Here is a tiny trained network, its code and every weight. The questions are about switching its units off for an input and a target symbol, where a switched-off unit gives its printed mean instead of its output.

import numpy as np


def w(rows, s, z=0):
    codes = np.array(rows[::2]) - 128.0
    scale = np.full(codes.shape[1], s)
    scale[-1] = z or s
    return codes * scale


def f(y):
    return np.maximum(y, 0)


def softmax(a):
    e = np.exp(a - a.max(-1, keepdims=True))
    return e / e.sum(-1, keepdims=True)


def log_softmax(a):
    a = a - a.max(-1, keepdims=True)
    return a - np.log(np.exp(a).sum(-1, keepdims=True))


def net(x, mask):
    ids = ['ΓΔΛεζμπψ'.index(c) for c in x.split()]
    T = len(ids)
    res = E[ids] + P[:T]
    u = 0
    for l in range(3):
        q, k, v = (res @ M[l].T for M in (Q, K, V))
        z = softmax(np.where(np.tri(T) > 0, q @ k.T / 3**0.5, -1e9)) @ v
        res = res + np.where(mask[u], z, O[l][:, -1]) @ O[l][:, :-1]
        u += 1
        y = f(res @ A[l][:, :-1].T + A[l][:, -1])
        res = res + np.where(mask[u : u + 4], y, B[l][:, -1]) @ B[l][:, :-1]
        u += 4
    return log_softmax(res[-1] @ U[:, :-1].T + U[:, -1])


Q, K, V, O, A, B = {}, {}, {}, {}, {}, {}
E = w([
[128,144,53,211,18,165,213,62,158,128,119],'Γ',
[57,248,207,169,145,89,68,75,185,235,95],'Δ',
[114,150,251,231,138,176,208,129,99,147,135],'Λ',
[150,77,51,233,127,107,20,123,232,108,91],'ε',
[114,150,141,95,140,74,139,133,14,137,130],'ζ',
[145,132,122,84,93,118,185,245,100,78,15],'μ',
[206,69,55,162,108,231,159,97,11,161,116],'π',
[172,93,201,37,41,192,203,124,194,108,125],'ψ',
],0.017)
P = w([
[10,43,102,69,158,115,167,175,130,134,182],'0',
[114,58,103,66,168,106,170,151,126,136,117],'1',
[134,98,104,93,171,103,149,156,133,145,129],'2',
[146,113,116,113,164,98,137,155,130,144,135],'3',
[157,119,113,104,156,105,132,154,123,127,115],'4',
[146,144,118,132,150,106,118,160,125,132,138],'5',
[140,137,126,133,139,109,109,163,119,120,135],'6',
[151,162,128,138,140,100,110,162,122,112,133],'7',
[152,159,128,130,130,102,106,157,116,96,115],'8',
[134,179,137,152,122,101,94,165,120,104,133],'9',
[130,193,142,160,120,102,88,176,119,99,148],'10',
[148,145,135,116,103,92,94,148,107,54,80],'11',
],0.013)
Q[0] = w([
[140,161,238,40,220,164,7,129,95,174,83],'0.h1',
[183,119,137,192,127,75,102,71,237,125,117],'0.h1',
[87,92,55,254,191,58,132,179,149,85,32],'0.h1',
],0.0062)
K[0] = w([
[96,156,233,63,254,49,87,115,104,113,109],'0.h1',
[120,133,109,117,67,139,71,85,178,117,106],'0.h1',
[95,123,94,186,129,111,88,170,114,83,40],'0.h1',
],0.0082)
V[0] = w([
[86,45,139,51,117,115,165,231,168,223,123],'0.h1',
[219,88,127,76,144,135,116,141,82,116,130],'0.h1',
[142,130,202,114,88,108,134,175,253,186,100],'0.h1',
],0.0045)
O[0] = w([
[214,172,242,172,85,58,120,107,148,126,116,254],'0.h1',
[60,77,132,81,110,136,60,166,92,6,176,87],'0.h1',
[149,81,145,64,72,173,129,180,104,97,78,196],'0.h1',
],0.011,0.0017)
A[0] = w([
[118,148,119,142,180,112,57,1,94,107,169,4],'0.n1',
[84,159,133,124,161,100,160,159,159,87,120,237],'0.n2',
[156,156,132,155,57,100,141,168,178,85,119,145],'0.n3',
[73,84,70,92,152,121,136,176,211,129,98,76],'0.n4',
],0.0082,0.0019)
B[0] = w([
[143,101,116,86,121,228,55,95,108,6,57,154],'0.n1',
[140,49,144,64,119,128,141,165,80,159,92,173],'0.n2',
[99,90,1,205,98,166,108,193,74,91,142,255],'0.n3',
[148,113,175,121,125,55,125,205,123,160,194,196],'0.n4',
],0.0097,0.0073)
Q[1] = w([
[29,227,211,78,215,165,142,88,128,89,98],'1.h1',
[133,125,45,102,218,51,86,253,175,156,109],'1.h1',
[138,230,143,110,48,147,84,73,173,99,151],'1.h1',
],0.0058)
K[1] = w([
[114,126,213,113,164,101,151,94,107,145,104],'1.h1',
[104,154,101,100,133,101,44,140,98,177,64],'1.h1',
[116,81,159,146,2,118,101,47,191,148,64],'1.h1',
],0.0062)
V[1] = w([
[141,237,225,154,142,180,99,144,166,102,114],'1.h1',
[45,121,162,43,173,123,155,99,144,143,154],'1.h1',
[150,85,128,137,201,254,93,198,127,123,139],'1.h1',
],0.0053)
O[1] = w([
[159,102,129,42,227,195,57,163,71,1,163,48],'1.h1',
[158,133,98,167,80,99,139,160,131,148,100,10],'1.h1',
[171,125,133,131,148,101,197,156,102,175,103,173],'1.h1',
],0.012,0.011)
A[1] = w([
[41,192,207,85,75,131,161,188,255,108,99,121],'1.n1',
[113,148,99,136,86,66,131,100,94,111,44,116],'1.n2',
[96,190,55,58,194,72,164,129,20,200,131,178],'1.n3',
[100,154,145,48,106,100,214,90,145,221,152,253],'1.n4',
],0.006,0.0017)
B[1] = w([
[170,125,209,110,125,194,146,254,140,100,108,198],'1.n1',
[103,200,138,104,196,187,61,74,56,122,188,253],'1.n2',
[168,117,220,109,84,114,147,96,116,135,144,231],'1.n3',
[72,103,201,27,218,84,218,199,158,146,140,246],'1.n4',
],0.0088,0.0048)
Q[2] = w([
[192,162,252,132,137,185,71,115,113,241,119],'2.h1',
[132,42,130,168,167,187,216,42,122,153,175],'2.h1',
[167,104,183,113,169,161,233,151,29,156,127],'2.h1',
],0.0042)
K[2] = w([
[150,146,239,104,169,108,78,117,124,170,94],'2.h1',
[166,92,169,133,163,166,173,92,114,191,253],'2.h1',
[155,192,119,89,57,137,159,145,62,126,103],'2.h1',
],0.0063)
V[2] = w([
[184,111,117,221,160,27,252,118,157,232,77],'2.h1',
[131,45,50,146,134,19,8,138,148,85,92],'2.h1',
[149,38,139,118,161,153,125,197,137,136,208],'2.h1',
],0.0039)
O[2] = w([
[124,163,138,209,113,139,67,196,157,30,135,254],'2.h1',
[88,134,157,103,47,115,90,236,148,105,91,19],'2.h1',
[31,69,107,103,76,118,2,36,105,92,55,174],'2.h1',
],0.0091,0.0077)
A[2] = w([
[120,39,16,136,156,110,122,106,62,217,102,107],'2.n1',
[183,117,144,119,76,142,31,176,70,137,84,150],'2.n2',
[142,185,29,133,116,168,99,88,176,2,106,5],'2.n3',
[122,112,192,196,146,51,111,51,130,225,80,32],'2.n4',
],0.0058,0.0025)
B[2] = w([
[186,175,149,75,107,8,230,152,177,172,40,197],'2.n1',
[146,255,83,179,187,163,125,71,61,74,127,250],'2.n2',
[30,105,125,41,168,151,160,196,87,133,199,147],'2.n3',
[238,150,132,54,98,109,164,114,209,172,175,253],'2.n4',
],0.0083,0.0051)
U = w([
[136,2,219,139,180,64,162,179,140,191,102,223],'Γ',
[234,178,72,205,116,138,94,45,124,129,106,161],'Δ',
[72,116,58,173,210,159,76,121,33,151,101,170],'Λ',
[135,122,121,82,139,55,78,114,97,106,236,49],'ε',
[139,165,142,104,170,152,84,124,176,155,64,2],'ζ',
[167,93,95,79,85,157,124,146,154,84,164,98],'μ',
[140,78,82,148,140,80,44,136,137,179,135,135],'π',
[68,127,78,105,172,111,149,105,166,128,143,52],'ψ',
],0.0061,0.0043)

Each question gives the input, a string of symbols that net reads in full, and the target symbol t.
The units are the heads (3 rows each of Q, K, V and O) and the neurons (one row each of A and B). Each row of codes is followed by its name. A weight is (code - 128) times the scale printed after its matrix; where a second scale follows, it is the last column's (O, A, B and U).
mask holds one flag per unit, layer by layer, with each layer's heads first. A switched-off unit (its flag False) gives its mean, the last column of its rows in O or B, instead of its output. The means were averaged over made-up inputs and are rounded, as every weight is.
A unit's drop is (log p(t) with every unit on - log p(t) with that unit switched off) / (log p(t) with every unit on - log p(t) with every unit switched off).
The circuit of an input: a set's keep is (log p(t) with only the set's units on - log p(t) with every unit switched off) / (log p(t) with every unit on - log p(t) with every unit switched off). Starting from the 12 units with the biggest drops (on a tie, the unit counted first), units are removed one at a time, each time the one whose removal leaves the highest keep (on an exact tie, the one counted first), for as long as the keep stays at least 0.8.
circuit, biggest first: the units of the circuit, biggest drop first
most important unit: the unit with the biggest drop
k most important neurons: the k neurons with the biggest drops, biggest first
top k neurons in layer l: the k neurons of layer l with the biggest drops, biggest first
input μ Γ ε π μ, target Δ: top 3 neurons in layer 2	(2.n2, 2.n1, 2.n3)
input Λ π Δ ε Δ Λ ψ μ Δ μ Δ, target Λ: circuit, biggest first	(1.h1, 2.n4)
input π Γ μ ζ ψ ζ, target Δ: most important unit	0.n1
input π ε Λ ε ζ ε π Λ ψ ε ε Λ, target Λ: circuit, biggest first	(1.h1, 2.n4, 0.n4)
input μ Γ μ ζ π Δ ε Λ μ, target Λ: 2 most important neurons	(2.n4, 0.n3)
input Λ Λ Γ Λ ε ζ μ μ ε Λ, target Λ: circuit, biggest first	(1.h1, 0.h1, 2.n4)
input Λ Λ Γ μ μ Λ π Δ Γ μ ε, target Γ: circuit, biggest first	(1.h1, 0.h1, 0.n4)
input ψ ε Δ Δ Λ Λ Δ π, target Γ: 2 most important neurons	(2.n2, 2.n1)
input ε π Δ Γ Δ Γ Λ ε π ζ, target Γ: circuit, biggest first	(0.h1, 1.h1, 1.n4)
input ψ ζ Δ μ ζ, target Δ: circuit, biggest first	(0.h1, 0.n1, 1.n4, 1.h1)
input ζ ε Δ Λ ζ Λ ε π, target Γ: circuit, biggest first	(1.h1, 2.n1)
input μ Λ μ Γ Λ, target Δ: 3 most important neurons	(0.n4, 1.n4, 0.n3)
input ε Δ Δ π μ Γ Γ μ Λ ζ, target Γ: circuit, biggest first	(0.n3, 1.n4)
input μ Δ ψ μ Γ ψ, target Δ: circuit, biggest first	(0.h1, 0.n3, 1.n4, 2.n2)
input Λ Δ ε ε π π Δ ε π ψ ε Γ, target Γ: most important unit	0.h1
input Λ Δ ε ε Γ μ π ε, target Λ: top 3 neurons in layer 2	(2.n2, 2.n4, 2.n3)
input ψ Δ ψ μ Λ Γ, target ψ: circuit, biggest first	(1.n4, 0.h1)
input ψ ε μ ψ ψ ζ ε ε ε Γ ψ, target Λ: 2 most important neurons	(0.n3, 2.n2)
input μ ε π π ζ Λ π Γ ε ψ μ Δ, target Γ: 2 most important neurons	(2.n2, 0.n1)
input μ Γ Λ ε ψ ψ Δ ζ μ, target Δ: most important unit	1.n4
input Δ μ ζ ε, target Γ: 2 most important neurons	(0.n4, 0.n3)
input Γ Λ Γ Λ Λ ζ ε ψ μ Δ Δ Γ, target Λ: top 2 neurons in layer 2	(2.n3, 2.n4)
input ψ Λ μ Λ Γ Γ ψ π Δ, target Γ: top 3 neurons in layer 1	(1.n2, 1.n1, 1.n3)
input Δ μ ψ μ, target Λ: 2 most important neurons	(2.n4, 2.n2)
input ε Δ ψ Γ Λ ε μ ψ ε ζ ε, target Λ: top 2 neurons in layer 2	(2.n2, 2.n4)
input Λ Γ Λ, target Δ: 3 most important neurons	(1.n4, 0.n4, 1.n1)
